Below are the code and all the weights of a small trained network. Each question names an input and a target symbol and asks about switching units off, where a switched-off unit gives its printed mean instead of its output.

import numpy as np


def w(rows, s, z=0):
    codes = np.array(rows[::2]) - 128.0
    scale = np.full(codes.shape[1], s)
    scale[-1] = z or s
    return codes * scale


def norm(h):
    return h / np.sqrt((h * h).mean(-1, keepdims=True) + 1e-5)


def f(y):
    return y / 2 * (1 + np.tanh(0.7978845608 * (y + 0.044715 * y**3)))


def softmax(a):
    e = np.exp(a - a.max(-1, keepdims=True))
    return e / e.sum(-1, keepdims=True)


def log_softmax(a):
    a = a - a.max(-1, keepdims=True)
    return a - np.log(np.exp(a).sum(-1, keepdims=True))


def net(x, mask):
    ids = ['ΓΘΣαβδεζτψ'.index(c) for c in x.split()]
    T = len(ids)
    res = E[ids] + P[:T]
    q, k, v = (norm(res) @ M[0].T for M in (Q, K, V))
    z = softmax(np.where(np.tri(T) > 0, q @ k.T / 2**0.5, -1e9)) @ v
    res = res + np.where(mask[0], z, O[0][:, -1]) @ O[0][:, :-1]
    y = f(norm(res) @ A[0][:, :-1].T + A[0][:, -1])
    res = res + np.where(mask[1:9], y, B[0][:, -1]) @ B[0][:, :-1]
    return log_softmax(norm(res)[-1] @ U[:, :-1].T + U[:, -1])


Q, K, V, O, A, B = {}, {}, {}, {}, {}, {}
E = w([
[63,137,133,132,102,168,98,157,218,13,158,111],'Γ',
[141,112,117,41,123,198,123,123,179,184,77,77],'Θ',
[35,106,152,192,119,114,73,139,235,56,112,111],'Σ',
[80,69,140,150,120,119,100,91,253,43,167,98],'α',
[154,112,102,37,134,187,121,104,194,164,80,89],'β',
[157,129,108,43,125,203,116,131,185,161,65,85],'δ',
[27,135,196,110,188,136,89,114,127,234,244,190],'ε',
[81,86,134,192,28,144,151,79,181,69,156,60],'ζ',
[232,126,182,156,132,76,135,234,77,84,132,153],'τ',
[100,89,3,120,185,99,170,174,111,191,132,145],'ψ',
],0.0018)
P = w([
[52,106,194,5,135,125,195,97,54,44,60,124],'0',
[93,90,188,76,135,134,170,118,120,79,106,134],'1',
[112,93,163,103,118,145,150,135,147,103,127,121],'2',
[126,102,134,119,123,145,127,142,161,120,134,113],'3',
[134,118,112,143,123,142,111,150,167,127,142,103],'4',
[141,137,92,160,125,138,82,158,176,133,141,104],'5',
[151,146,74,181,112,145,58,169,178,142,150,102],'6',
],0.002)
Q[0] = w([
[122,129,254,174,101,82,154,97,95,30,144,150],'head 1',
[129,177,144,124,166,58,183,99,6,163,134,232],'head 1',
],0.0058)
K[0] = w([
[108,76,140,78,146,92,253,123,43,97,94,152],'head 1',
[97,132,202,26,136,154,129,92,130,102,59,112],'head 1',
],0.0052)
V[0] = w([
[209,133,146,125,154,113,97,253,131,79,100,133],'head 1',
[180,148,180,103,50,199,149,90,138,122,81,100],'head 1',
],0.0033)
O[0] = w([
[71,45,173,112,161,49,253,96,138,152,162,135,128],'head 1',
[114,131,58,211,164,54,103,142,111,176,177,112,253],'head 1',
],0.0039,0.0015)
A[0] = w([
[164,136,191,144,143,96,108,167,1,119,152,151,106],'neuron 1',
[221,114,128,113,115,161,103,139,149,149,107,128,94],'neuron 2',
[95,105,115,80,160,140,166,116,128,185,124,117,169],'neuron 3',
[98,99,230,129,100,136,136,105,144,91,139,152,141],'neuron 4',
[191,95,169,75,143,143,202,100,117,193,137,154,90],'neuron 5',
[151,118,165,75,57,153,193,88,126,106,76,171,72],'neuron 6',
[55,94,98,146,160,130,126,118,166,146,177,127,7],'neuron 7',
[66,114,154,92,150,120,172,77,135,165,122,143,52],'neuron 8',
],0.0053,0.0021)
B[0] = w([
[62,210,147,87,106,247,58,30,96,157,121,136,157],'neuron 1',
[91,146,140,152,136,103,174,136,54,95,112,165,152],'neuron 2',
[165,135,177,154,99,129,120,107,152,142,181,180,225],'neuron 3',
[191,147,116,126,157,124,127,147,96,215,145,162,253],'neuron 4',
[120,128,110,97,136,116,4,200,168,83,139,95,157],'neuron 5',
[153,153,67,145,61,127,137,43,168,168,115,121,137],'neuron 6',
[103,180,149,87,140,151,107,56,47,108,80,96,253],'neuron 7',
[100,173,48,217,103,217,128,138,110,74,55,87,165],'neuron 8',
],0.0037,0.0019)
U = w([
[86,223,167,119,116,220,57,29,76,114,133,177,124],'Γ',
[119,108,162,69,171,114,72,144,91,224,194,88,188],'Θ',
[164,96,213,127,123,137,121,198,210,78,179,197,106],'Σ',
[100,93,190,131,116,62,219,188,78,114,162,186,90],'α',
[215,76,90,41,193,52,119,76,131,128,121,108,169],'β',
[87,110,112,209,150,108,252,8,90,156,135,64,148],'δ',
[119,163,92,63,116,183,253,191,66,32,52,134,122],'ε',
[145,151,14,169,204,108,122,240,93,204,16,130,3],'ζ',
[61,127,73,189,78,141,42,141,208,4,113,51,119],'τ',
[196,130,63,106,11,141,178,84,215,176,88,176,190],'ψ',
],0.0059,0.0011)

Each question gives the input, a string of symbols that net reads in full, and the target symbol t.
The units are the heads (2 rows each of Q, K, V and O) and the neurons (one row each of A and B). Each row of codes is followed by its name. A weight is (code - 128) times the scale printed after its matrix; where a second scale follows, it is the last column's (O, A, B and U).
mask holds one flag per unit, heads first, then neurons. A switched-off unit (its flag False) gives its mean, the last column of its rows in O or B, instead of its output. The means were averaged over made-up inputs and are rounded, as every weight is.
A unit's drop is (log p(t) with every unit on - log p(t) with that unit switched off) / (log p(t) with every unit on - log p(t) with every unit switched off).
The circuit of an input: a set's keep is (log p(t) with only the set's units on - log p(t) with every unit switched off) / (log p(t) with every unit on - log p(t) with every unit switched off). Starting from all 9 units, units are removed one at a time, each time the one whose removal leaves the highest keep (on an exact tie, the one counted first), for as long as the keep stays at least 0.8.
units of the circuit, in order: the units of the circuit, biggest drop first
unit that matters most: the unit with the biggest drop
k most important neurons: the k neurons with the biggest drops, biggest first
input Γ δ Γ α, target Θ: units of the circuit, in order : (neuron 4; neuron 8)
input τ δ ζ ζ Θ Γ δ, target Γ: 4 most important neurons : (neuron 7; neuron 3; neuron 4; neuron 2)
input τ β ψ ε Σ, target ψ: units of the circuit, in order : (head 1; neuron 6; neuron 4)
input Γ Γ ε δ ζ τ Θ, target τ: units of the circuit, in order : (head 1; neuron 8; neuron 5)
input τ δ α ε Γ ψ, target Γ: 4 most important neurons : (neuron 7; neuron 3; neuron 4; neuron 8)
input ε ζ α α Θ, target α: 2 most important neurons : (neuron 2; neuron 8)
input τ τ τ τ β ζ β, target ζ: unit that matters most : neuron 2
input α ψ τ Γ, target ψ: units of the circuit, in order : (head 1; neuron 4; neuron 6)
input ζ ψ Γ, target ψ: units of the circuit, in order : (head 1; neuron 6)
input β ζ ζ α α ε δ, target ε: units of the circuit, in order : (neuron 2; head 1)
input β Σ ψ, target Σ: 3 most important neurons : (neuron 3; neuron 1; neuron 4)
input ζ δ Σ Σ, target Θ: units of the circuit, in order : (neuron 4; neuron 8; head 1)
input ζ β Θ ζ Θ, target ζ: units of the circuit, in order : (neuron 2; neuron 1)
input β β α, target Θ: unit that matters most : neuron 8
input ζ τ ζ τ ε δ Θ, target δ: 3 most important neurons : (neuron 5; neuron 2; neuron 4)
input δ δ δ, target δ: units of the circuit, in order : (head 1; neuron 5)
input α ψ τ ζ τ ψ, target τ: units of the circuit, in order : (head 1; neuron 5; neuron 4)
input ζ τ Γ ε Θ, target ε: 2 most important neurons : (neuron 2; neuron 4)
input τ β α, target δ: units of the circuit, in order : (head 1; neuron 8; neuron 4)
input ζ ζ ψ Θ, target ψ: most important neuron : (neuron 6)
input δ Γ Θ, target Γ: units of the circuit, in order : (neuron 7; head 1; neuron 3)
input β τ ζ Θ α δ δ, target δ: units of the circuit, in order : (head 1; neuron 5; neuron 4)
input τ ζ α ψ δ Γ τ, target Θ: 2 most important neurons : (neuron 1; neuron 8)
input Σ Γ ψ τ ψ ψ, target ψ: 2 most important neurons : (neuron 6; neuron 3)
input α τ τ Θ, target τ: 3 most important neurons : (neuron 5; neuron 8; neuron 3)
